Below is a small trained network, with its code and all its weights. Each question gives an input and a class and asks what happens when units are switched off, that is, made to give their printed mean instead of their output.

import numpy as np


def w(rows, s, z=0):
    codes = np.array(rows[::2]) - 128.0
    scale = np.full(codes.shape[1], s)
    scale[-1] = z or s
    return codes * scale


def f(y):
    return y / 2 * (1 + np.tanh(0.7978845608 * (y + 0.044715 * y**3)))


def log_softmax(a):
    a = a - a.max(-1, keepdims=True)
    return a - np.log(np.exp(a).sum(-1, keepdims=True))


def net(x, mask):
    res = np.array(x, float).reshape(1, 7) / 4 @ E
    y = f(res @ A[0][:, :-1].T + A[0][:, -1])
    res = res + np.where(mask, y, B[0][:, -1]) @ B[0][:, :-1]
    return log_softmax(res[-1] @ U[:, :-1].T + U[:, -1])


A, B = {}, {}
E = w([
[109,61,54,175,165,141,130,99,141,115,84,225],'x0',
[108,127,139,108,131,136,122,108,148,146,146,142],'x1',
[130,129,135,125,131,125,130,126,133,127,132,137],'x2',
[53,172,165,157,68,54,150,65,83,102,90,161],'x3',
[123,126,131,129,125,134,126,121,128,136,135,130],'x4',
[130,129,134,135,127,126,126,108,139,145,138,131],'x5',
[163,123,117,47,123,140,247,101,79,193,87,139],'x6',
],0.015)
A[0] = w([
[145,182,165,95,108,121,118,132,113,122,163,62,251],'n0',
[118,85,65,141,146,139,133,95,133,102,107,182,181],'n1',
[79,137,128,160,104,89,118,118,117,105,132,149,187],'n2',
[127,117,105,153,143,158,101,159,159,101,143,144,201],'n3',
[151,133,112,74,131,141,249,110,91,191,100,138,164],'n4',
[197,87,108,114,167,191,113,152,151,147,162,99,246],'n5',
],0.014,0.011)
B[0] = w([
[101,250,169,85,65,74,142,123,153,122,171,45,215],'n0',
[137,35,123,163,144,168,104,92,112,104,90,215,200],'n1',
[100,168,156,168,143,77,110,124,160,70,82,129,189],'n2',
[122,98,87,161,159,198,135,138,168,115,181,77,188],'n3',
[167,127,131,65,51,146,185,142,90,150,19,195,251],'n4',
[168,118,45,49,188,184,132,215,166,176,169,94,234],'n5',
],0.012,0.028)
U = w([
[112,146,133,89,144,137,75,184,145,122,254,34,210],'0',
[157,182,112,26,111,133,170,213,132,191,113,109,52],'1',
[95,46,59,160,217,172,112,138,153,118,194,132,226],'2',
[200,28,69,64,151,154,136,159,102,162,100,177,2],'3',
[58,161,175,156,105,55,91,91,148,82,173,74,200],'4',
[93,155,214,80,48,103,183,77,50,118,92,120,55],'5',
[71,106,163,205,197,117,42,94,132,91,65,158,194],'6',
[130,82,159,138,84,114,140,42,21,96,75,202,52],'7',
],0.0083,0.0028)

Each question gives the input, the list of numbers given to net, and the class t.
The units are the neurons (one row each of A and B). Each row of codes is followed by its name. A weight is (code - 128) times the scale printed after its matrix; where a second scale follows, it is the last column's (A, B and U).
mask holds one flag per neuron, in row order. A switched-off neuron (its flag False) gives its mean, the last column of its row in B, instead of its output. The means were averaged over made-up inputs and are rounded, as every weight is.
A unit's drop is (log p(t) with every unit on - log p(t) with that unit switched off) / (log p(t) with every unit on - log p(t) with every unit switched off).
The circuit of an input: a set's keep is (log p(t) with only the set's units on - log p(t) with every unit switched off) / (log p(t) with every unit on - log p(t) with every unit switched off). Starting from all 6 units, units are removed one at a time, each time the one whose removal leaves the highest keep (on an exact tie, the one counted first), for as long as the keep stays at least 0.8.
circuit, biggest first: the units of the circuit, biggest drop first
top k neurons: the k neurons with the biggest drops, biggest first
drop when u is switched off: that unit's drop, to one decimal
input [2,-8,-8,1,1,-2,1], class 7: circuit, biggest first : n5
input [1,3,0,-1,3,-6,-4], class 2: circuit, biggest first : n0, n4
input [1,7,-5,5,-3,4,-1], class 6: top 2 neurons : n4, n0
input [1,-4,5,-6,3,3,-8], class 2: top 2 neurons : n0, n3
input [0,-7,-2,0,-8,-8,-4], class 0: top 2 neurons : n4, n1
input [8,2,4,1,5,-4,-2], class 6: circuit, biggest first : n5, n4
input [3,3,-4,2,3,-1,-1], class 6: top 2 neurons : n4, n5
input [2,-1,7,0,4,7,4], class 3: top 2 neurons : n0, n2
input [5,5,-5,3,-3,8,-8], class 6: top 2 neurons : n5, n2
input [8,-5,-2,3,-6,5,-6], class 6: top 2 neurons : n5, n2
input [-8,-1,5,3,-8,-3,-4], class 4: top 2 neurons : n4, n5
input [1,3,-7,1,3,5,-8], class 6: top 2 neurons : n5, n0
input [8,-8,4,-8,-8,1,-2], class 2: top 2 neurons : n4, n3
input [-8,2,-3,6,0,-4,-2], class 4: top neuron : n4
input [4,2,-6,2,-6,3,6], class 7: drop when n5 is switched off : 0.9
input [5,1,8,1,-1,5,1], class 7: drop when n5 is switched off : 1.1
input [-2,7,2,1,-6,-7,-6], class 4: drop when n5 is switched off : 0.9
input [-3,-8,-8,-6,7,0,-4], class 0: drop when n3 is switched off : 0.0
